Here is a tiny trained network, its code and every weight. The questions are about switching its units off for an input and a class, where a switched-off unit gives its printed mean instead of its output.

import numpy as np


def w(rows, s, z=0):
    codes = np.array(rows[::2]) - 128.0
    scale = np.full(codes.shape[1], s)
    scale[-1] = z or s
    return codes * scale


def f(y):
    return y / 2 * (1 + np.tanh(0.7978845608 * (y + 0.044715 * y**3)))


def log_softmax(a):
    a = a - a.max(-1, keepdims=True)
    return a - np.log(np.exp(a).sum(-1, keepdims=True))


def net(x, mask):
    res = np.array(x, float).reshape(1, 3) / 4 @ E
    y = f(res @ A[0][:, :-1].T + A[0][:, -1])
    res = res + np.where(mask, y, B[0][:, -1]) @ B[0][:, :-1]
    return log_softmax(res[-1] @ U[:, :-1].T + U[:, -1])


A, B = {}, {}
E = w([
[99,84,14,207,70,49,97,64,91,196,92,153],'x0',
[110,173,184,224,107,92,113,115,231,41,174,190],'x1',
[198,111,107,213,101,98,49,252,101,122,167,52],'x2',
],0.011)
A[0] = w([
[162,34,93,106,135,135,127,135,93,236,36,51,112],'neuron 0',
[136,34,141,165,127,118,77,197,124,115,162,114,116],'neuron 1',
[180,222,183,103,177,180,149,164,169,52,140,58,99],'neuron 2',
[102,94,102,144,86,114,135,120,152,162,152,120,252],'neuron 3',
[180,100,86,205,162,106,71,176,91,99,141,122,132],'neuron 4',
[135,112,147,192,72,126,125,101,192,89,149,172,73],'neuron 5',
[91,96,135,71,144,169,198,39,181,108,78,143,90],'neuron 6',
[116,150,216,76,207,188,157,116,158,107,222,120,130],'neuron 7',
[88,134,13,153,62,62,140,141,119,207,147,118,86],'neuron 8',
[153,140,108,120,64,99,121,164,170,89,197,150,209],'neuron 9',
[138,81,104,69,212,254,160,172,97,135,74,50,133],'neuron 10',
[34,176,111,80,176,100,171,26,126,148,127,218,112],'neuron 11',
[59,84,94,237,101,24,126,11,126,151,119,173,102],'neuron 12',
[151,108,149,161,74,103,102,235,97,146,179,108,120],'neuron 13',
[125,174,143,170,128,100,66,183,92,159,175,55,89],'neuron 14',
[109,166,93,119,152,149,103,150,158,110,125,176,240],'neuron 15',
[98,128,181,214,134,70,94,86,149,100,163,163,86],'neuron 16',
[161,148,153,160,175,57,136,65,180,109,151,136,177],'neuron 17',
[108,133,156,167,81,135,151,175,172,46,146,165,116],'neuron 18',
],0.0089,0.012)
B[0] = w([
[150,165,115,109,88,171,174,97,95,109,183,162,228],'neuron 0',
[89,144,139,157,132,160,119,142,173,176,134,129,187],'neuron 1',
[139,78,90,157,180,124,72,151,143,76,180,121,216],'neuron 2',
[110,107,161,61,141,89,69,88,98,90,72,139,229],'neuron 3',
[105,139,178,156,126,119,129,131,133,124,115,86,211],'neuron 4',
[166,159,67,150,103,152,202,115,184,149,247,137,179],'neuron 5',
[102,152,171,185,152,141,162,170,155,161,166,94,216],'neuron 6',
[149,117,108,121,165,89,85,116,137,84,143,88,232],'neuron 7',
[158,71,114,141,147,81,141,123,171,103,187,127,208],'neuron 8',
[143,145,163,82,107,135,125,92,78,167,91,168,209],'neuron 9',
[166,138,128,115,79,120,152,107,91,91,159,150,230],'neuron 10',
[103,161,189,183,124,143,133,179,142,165,115,54,241],'neuron 11',
[158,63,107,160,191,119,81,111,121,81,171,101,248],'neuron 12',
[93,137,190,155,144,118,136,162,140,141,120,75,206],'neuron 13',
[111,164,147,164,147,119,147,171,152,173,153,96,185],'neuron 14',
[111,133,174,49,92,96,107,90,78,155,32,166,214],'neuron 15',
[154,143,115,177,68,117,195,105,111,127,191,135,191],'neuron 16',
[128,129,138,87,96,122,168,101,84,141,140,137,202],'neuron 17',
[145,131,94,126,93,159,172,103,99,94,212,146,189],'neuron 18',
],0.014,0.015)
U = w([
[21,158,237,179,144,113,150,171,154,196,131,59,117],'0',
[180,35,84,149,207,80,48,128,140,19,157,116,67],'1',
[198,161,103,118,11,134,241,107,105,110,168,189,85],'2',
[91,114,240,14,93,83,48,102,77,122,44,188,250],'3',
[57,131,79,129,132,122,123,156,159,135,97,171,107],'4',
[76,140,125,95,137,130,93,137,157,185,51,158,107],'5',
[93,153,139,121,126,135,110,145,183,190,62,188,103],'6',
],0.011,0.014)

Each question gives the input, the list of numbers given to net, and the class t.
The units are the neurons (one row each of A and B). Each row of codes is followed by its name. A weight is (code - 128) times the scale printed after its matrix; where a second scale follows, it is the last column's (A, B and U).
mask holds one flag per neuron, in row order. A switched-off neuron (its flag False) gives its mean, the last column of its row in B, instead of its output. The means were averaged over made-up inputs and are rounded, as every weight is.
A unit's drop is (log p(t) with every unit on - log p(t) with that unit switched off) / (log p(t) with every unit on - log p(t) with every unit switched off).
The circuit of an input: a set's keep is (log p(t) with only the set's units on - log p(t) with every unit switched off) / (log p(t) with every unit on - log p(t) with every unit switched off). Starting from the 12 units with the biggest drops (on a tie, the unit counted first), units are removed one at a time, each time the one whose removal leaves the highest keep (on an exact tie, the one counted first), for as long as the keep stays at least 0.8.
units of the circuit, in order: the units of the circuit, biggest drop first
k most important neurons: the k neurons with the biggest drops, biggest first
drop of u: that unit's drop, to one decimal
input [-2,-7,-4], class 2: units of the circuit, in order : neuron 10
input [-5,-4,-4], class 1: 2 most important neurons : neuron 7; neuron 2
input [7,-6,7], class 0: 4 most important neurons : neuron 13; neuron 14; neuron 4; neuron 1
input [5,1,5], class 0: 2 most important neurons : neuron 13; neuron 4
input [-7,8,-3], class 2: 2 most important neurons : neuron 18; neuron 12
input [-6,6,2], class 1: 3 most important neurons : neuron 2; neuron 7; neuron 0
input [-6,-7,6], class 2: 2 most important neurons : neuron 10; neuron 0
input [5,-7,-7], class 0: 3 most important neurons : neuron 11; neuron 6; neuron 18
input [7,-1,-7], class 0: 2 most important neurons : neuron 11; neuron 6
input [0,-7,7], class 0: 2 most important neurons : neuron 13; neuron 14
input [-2,-6,-5], class 2: 4 most important neurons : neuron 10; neuron 0; neuron 13; neuron 4
input [7,-7,-5], class 1: 2 most important neurons : neuron 12; neuron 8
input [-7,-4,-5], class 1: 2 most important neurons : neuron 7; neuron 2
input [7,7,-8], class 0: units of the circuit, in order : neuron 11
input [7,1,-3], class 1: drop of neuron 2 : 0.0
input [-8,6,-1], class 1: drop of neuron 7 : 0.7
input [-3,3,-1], class 3: drop of neuron 9 : 0.1
